[[ 34  16]
 [ -5  -5]
 [ -3   3]
 [-13  -1]
 [-10  -2]
 [ 21  21]
 [  9  10]
 [  0  11]
 [ 12  -2]]
|
[[ 34  16]
 [ 21  21]
 [ 12  -2]
 [  9  10]
 [  0  11]
 [ -3   3]
 [ -5  -5]
 [-10  -2]
 [-13  -1]]

[[  0  24  21  -8 -18   1  25  13  -2 -36 -11  -2  18 -20 -17  -6]
 [ 21  35   1 -32  -6  35  29 -23 -26  -8  28 -12 -28 -34  24  28]
 [ -8  -6 -10 -11   8  26  29  13  23  14  31  12  19  -4  16  14]
 [  2  -3   8   8   0  -2  12   8   0 -31  -4   0   7 -34  -9  18]
 [ 26   6 -17 -24   2  29  30  -1 -12 -33 -10 -12  12  -5   8  -5]
 [  3   2  -6 -11   5  18  18   0   8  -1  17  -1  10  -9  15  18]]
|
[[ 26   6 -17 -24   2  29  30  -1 -12 -33 -10 -12  12  -5   8  -5]
 [ 21  35   1 -32  -6  35  29 -23 -26  -8  28 -12 -28 -34  24  28]
 [  3   2  -6 -11   5  18  18   0   8  -1  17  -1  10  -9  15  18]
 [  2  -3   8   8   0  -2  12   8   0 -31  -4   0   7 -34  -9  18]
 [  0  24  21  -8 -18   1  25  13  -2 -36 -11  -2  18 -20 -17  -6]
 [ -8  -6 -10 -11   8  26  29  13  23  14  31  12  19  -4  16  14]]

[[-15 -15  29  37  23]
 [  5 -15   5 -11  -8]
 [  3 -30 -19  -5  25]
 [-12   5  27 -22 -31]
 [  0  -5  -8   3  37]
 [ 37 -34  31 -21  -8]]
|
[[ 37 -34  31 -21  -8]
 [  5 -15   5 -11  -8]
 [  3 -30 -19  -5  25]
 [  0  -5  -8   3  37]
 [-12   5  27 -22 -31]
 [-15 -15  29  37  23]]

[[ -7  14 -16  27 -29]
 [ 20  32  -9  19 -14]
 [-21   5 -26  23 -20]
 [ 28  33  -2  11  -6]]
|
[[ 28  33  -2  11  -6]
 [ 20  32  -9  19 -14]
 [ -7  14 -16  27 -29]
 [-21   5 -26  23 -20]]

[[  8 -22 -19 -29   6   0  33   6   7  -1  17   6   2]
 [-10   2  -1   2  -7  -3  -3 -10  -5 -26  -9  -6  21]
 [ -4  -6  -8  -6  -7  -4 -10   8  -8   5  -7  -6   3]
 [  6  -1   0   2   6   9 -14 -10   6 -15   2   5   6]
 [-17  -4  -7  -8 -19 -20   8   1 -19  10 -13 -19   2]
 [ 13  13  17  15  18   6  18  19  16   6  20  18 -24]]
|
[[ 13  13  17  15  18   6  18  19  16   6  20  18 -24]
 [  8 -22 -19 -29   6   0  33   6   7  -1  17   6   2]
 [  6  -1   0   2   6   9 -14 -10   6 -15   2   5   6]
 [ -4  -6  -8  -6  -7  -4 -10   8  -8   5  -7  -6   3]
 [-10   2  -1   2  -7  -3  -3 -10  -5 -26  -9  -6  21]
 [-17  -4  -7  -8 -19 -20   8   1 -19  10 -13 -19   2]]

[[  4   5   6  -6  -9 -13  16  10   5   2   3  -1  11]
 [  0   0   0   0   0   0   0   0   0 -11   0   0   0]
 [ 20  13  -5  -6 -11 -21  12  11   0  33  22   3 -14]]
|
[[ 20  13  -5  -6 -11 -21  12  11   0  33  22   3 -14]
 [  4   5   6  -6  -9 -13  16  10   5   2   3  -1  11]
 [  0   0   0   0   0   0   0   0   0 -11   0   0   0]]

[[ -2  -2  15  -8 -18   9   8  -7  31   7   7   7]
 [-18 -12  -1  -5  -9   9   7  -3   5  25  14 -17]
 [ -5 -16  11 -13  -2  16   3   2   5   9  16  -5]]
|
[[ -2  -2  15  -8 -18   9   8  -7  31   7   7   7]
 [ -5 -16  11 -13  -2  16   3   2   5   9  16  -5]
 [-18 -12  -1  -5  -9   9   7  -3   5  25  14 -17]]

[[  9  -3  13 -20  27  12   1   7  14  18  20 -17  -7  13]
 [ -7  13  22  -6  16 -11  19  14  20  -5  -2 -14 -14 -10]
 [ -3 -15   7  -9 -19  -7   3   6   7   2 -10  10 -20  -4]]
|
[[  9  -3  13 -20  27  12   1   7  14  18  20 -17  -7  13]
 [ -3 -15   7  -9 -19  -7   3   6   7   2 -10  10 -20  -4]
 [ -7  13  22  -6  16 -11  19  14  20  -5  -2 -14 -14 -10]]

[[ 23 -14 -15  -4]
 [-10  10  28  26]
 [  6  18  26  25]
 [ -5  15  28  26]
 [  7  18 -11  21]
 [ 17 -15  -3  -4]
 [  1 -19 -14  -7]
 [ -4 -21 -10  -7]
 [ 18 -14  -6   0]]
|
[[ 23 -14 -15  -4]
 [ 18 -14  -6   0]
 [ 17 -15  -3  -4]
 [  7  18 -11  21]
 [  6  18  26  25]
 [  1 -19 -14  -7]
 [ -4 -21 -10  -7]
 [ -5  15  28  26]
 [-10  10  28  26]]
